Here is a tiny trained network, its code and every weight. The questions are about switching its units off for an input and a class, where a switched-off unit gives its printed mean instead of its output.

import numpy as np


def w(rows, s, z=0):
    codes = np.array(rows[::2]) - 128.0
    scale = np.full(codes.shape[1], s)
    scale[-1] = z or s
    return codes * scale


def norm(h):
    return h / np.sqrt((h * h).mean(-1, keepdims=True) + 1e-5)


def f(y):
    return y / 2 * (1 + np.tanh(0.7978845608 * (y + 0.044715 * y**3)))


def log_softmax(a):
    a = a - a.max(-1, keepdims=True)
    return a - np.log(np.exp(a).sum(-1, keepdims=True))


def net(x, mask):
    res = np.array(x, float).reshape(1, 2) / 4 @ E
    u = 0
    for l in range(3):
        y = f(norm(res) @ A[l][:, :-1].T + A[l][:, -1])
        res = res + np.where(mask[u : u + 6], y, B[l][:, -1]) @ B[l][:, :-1]
        u += 6
    return log_softmax(norm(res)[-1] @ U[:, :-1].T + U[:, -1])


A, B = {}, {}
E = w([
[171,181,139,1,21,53,150,131,89],'x0',
[60,5,182,155,92,121,37,239,22],'x1',
],0.0081)
A[0] = w([
[113,156,128,30,12,104,113,115,81,251],'L0N0',
[149,228,122,104,155,96,107,49,239,161],'L0N1',
[140,169,125,151,166,126,142,94,145,119],'L0N2',
[129,122,99,120,98,110,161,163,110,232],'L0N3',
[109,143,125,212,246,158,123,85,209,51],'L0N4',
[176,205,110,65,128,131,191,69,192,137],'L0N5',
],0.014,0.0017)
B[0] = w([
[137,47,161,84,144,67,202,186,167,230],'L0N0',
[41,255,80,63,78,55,113,83,66,242],'L0N1',
[124,115,144,102,130,181,88,128,131,169],'L0N2',
[173,206,97,88,108,133,125,97,134,150],'L0N3',
[237,50,131,166,148,117,202,165,172,224],'L0N4',
[14,179,202,15,101,47,209,68,190,249],'L0N5',
],0.019)
A[1] = w([
[140,91,178,7,4,74,80,179,36,244],'L1N0',
[166,188,92,170,82,143,137,108,75,27],'L1N1',
[146,62,145,149,119,118,149,158,140,45],'L1N2',
[32,228,142,82,178,118,211,75,226,255],'L1N3',
[23,148,130,153,141,169,61,71,99,115],'L1N4',
[83,145,103,194,77,118,121,97,105,87],'L1N5',
],0.019,0.0024)
B[1] = w([
[99,128,104,99,67,83,252,6,160,232],'L1N0',
[107,131,145,146,126,161,189,188,175,126],'L1N1',
[110,160,150,154,126,114,110,157,43,180],'L1N2',
[125,44,101,54,36,51,224,47,78,253],'L1N3',
[92,214,80,106,168,247,55,146,168,141],'L1N4',
[112,167,104,187,123,162,129,98,134,131],'L1N5',
],0.015,0.031)
A[2] = w([
[137,169,64,83,133,158,106,85,149,14],'L2N0',
[67,131,162,143,79,75,56,168,56,244],'L2N1',
[118,79,157,88,166,149,61,161,140,168],'L2N2',
[120,99,171,32,82,62,74,179,142,5],'L2N3',
[155,87,140,141,139,142,85,241,67,42],'L2N4',
[227,44,126,187,186,172,128,153,250,132],'L2N5',
],0.018,0.0021)
B[2] = w([
[82,116,183,191,126,248,151,156,211,154],'L2N0',
[147,104,165,57,151,145,73,22,145,159],'L2N1',
[144,99,89,23,150,104,175,119,105,133],'L2N2',
[168,139,182,144,3,64,59,40,4,244],'L2N3',
[171,74,112,81,164,123,67,104,142,215],'L2N4',
[135,234,154,215,92,197,160,204,17,215],'L2N5',
],0.014,0.011)
U = w([
[113,143,142,64,76,21,207,79,139,216],'0',
[168,92,146,74,213,150,4,104,114,66],'1',
[74,178,121,125,147,207,98,95,172,65],'2',
[121,164,107,143,156,28,49,185,195,2],'3',
[225,144,159,185,158,135,143,200,56,77],'4',
],0.012,0.0044)

Each question gives the input, the list of numbers given to net, and the class t.
The units are the neurons (one row each of A and B). Each row of codes is followed by its name. A weight is (code - 128) times the scale printed after its matrix; where a second scale follows, it is the last column's (A, B and U).
mask holds one flag per neuron, layer by layer. A switched-off neuron (its flag False) gives its mean, the last column of its row in B, instead of its output. The means were averaged over made-up inputs and are rounded, as every weight is.
A unit's drop is (log p(t) with every unit on - log p(t) with that unit switched off) / (log p(t) with every unit on - log p(t) with every unit switched off).
The circuit of an input: a set's keep is (log p(t) with only the set's units on - log p(t) with every unit switched off) / (log p(t) with every unit on - log p(t) with every unit switched off). Starting from the 12 units with the biggest drops (on a tie, the unit counted first), units are removed one at a time, each time the one whose removal leaves the highest keep (on an exact tie, the one counted first), for as long as the keep stays at least 0.8.
units of the circuit, in order: the units of the circuit, biggest drop first
unit that matters most: the unit with the biggest drop
top k neurons: the k neurons with the biggest drops, biggest first
top k neurons in layer l: the k neurons of layer l with the biggest drops, biggest first
drop of u: that unit's drop, to one decimal
input [-4,3], class 4: top 3 neurons -> L0N5, L0N1, L1N3
input [-3,3], class 1: unit that matters most -> L0N1
input [-6,-3], class 4: units of the circuit, in order -> L0N4, L0N5, L1N3, L1N0
input [-8,7], class 1: top 3 neurons -> L0N1, L0N5, L1N0
input [-1,3], class 2: top 3 neurons -> L0N0, L0N5, L0N4
input [-2,8], class 2: top 4 neurons in layer 0 -> L0N0, L0N5, L0N4, L0N1
input [-8,6], class 4: top 2 neurons -> L0N5, L0N1
input [-1,4], class 2: top 3 neurons -> L0N0, L0N5, L0N4
input [-4,7], class 2: top 2 neurons in layer 1 -> L1N4, L1N3
input [-5,6], class 1: top 4 neurons -> L0N5, L0N1, L1N0, L1N3
input [-1,2], class 2: top 4 neurons -> L0N0, L0N5, L0N4, L0N1
input [-7,-3], class 4: top 2 neurons in layer 0 -> L0N4, L0N5
input [-8,8], class 1: top 3 neurons in layer 1 -> L1N0, L1N3, L1N2
input [-7,8], class 1: top neuron -> L0N5
input [-5,5], class 1: top 3 neurons -> L0N1, L0N5, L1N0
input [-7,2], class 4: drop of L0N5 -> 0.3
input [-4,8], class 2: drop of L0N5 -> 0.8
input [-6,7], class 1: drop of L0N1 -> 0.7
input [-8,-2], class 4: drop of L0N5 -> 0.1
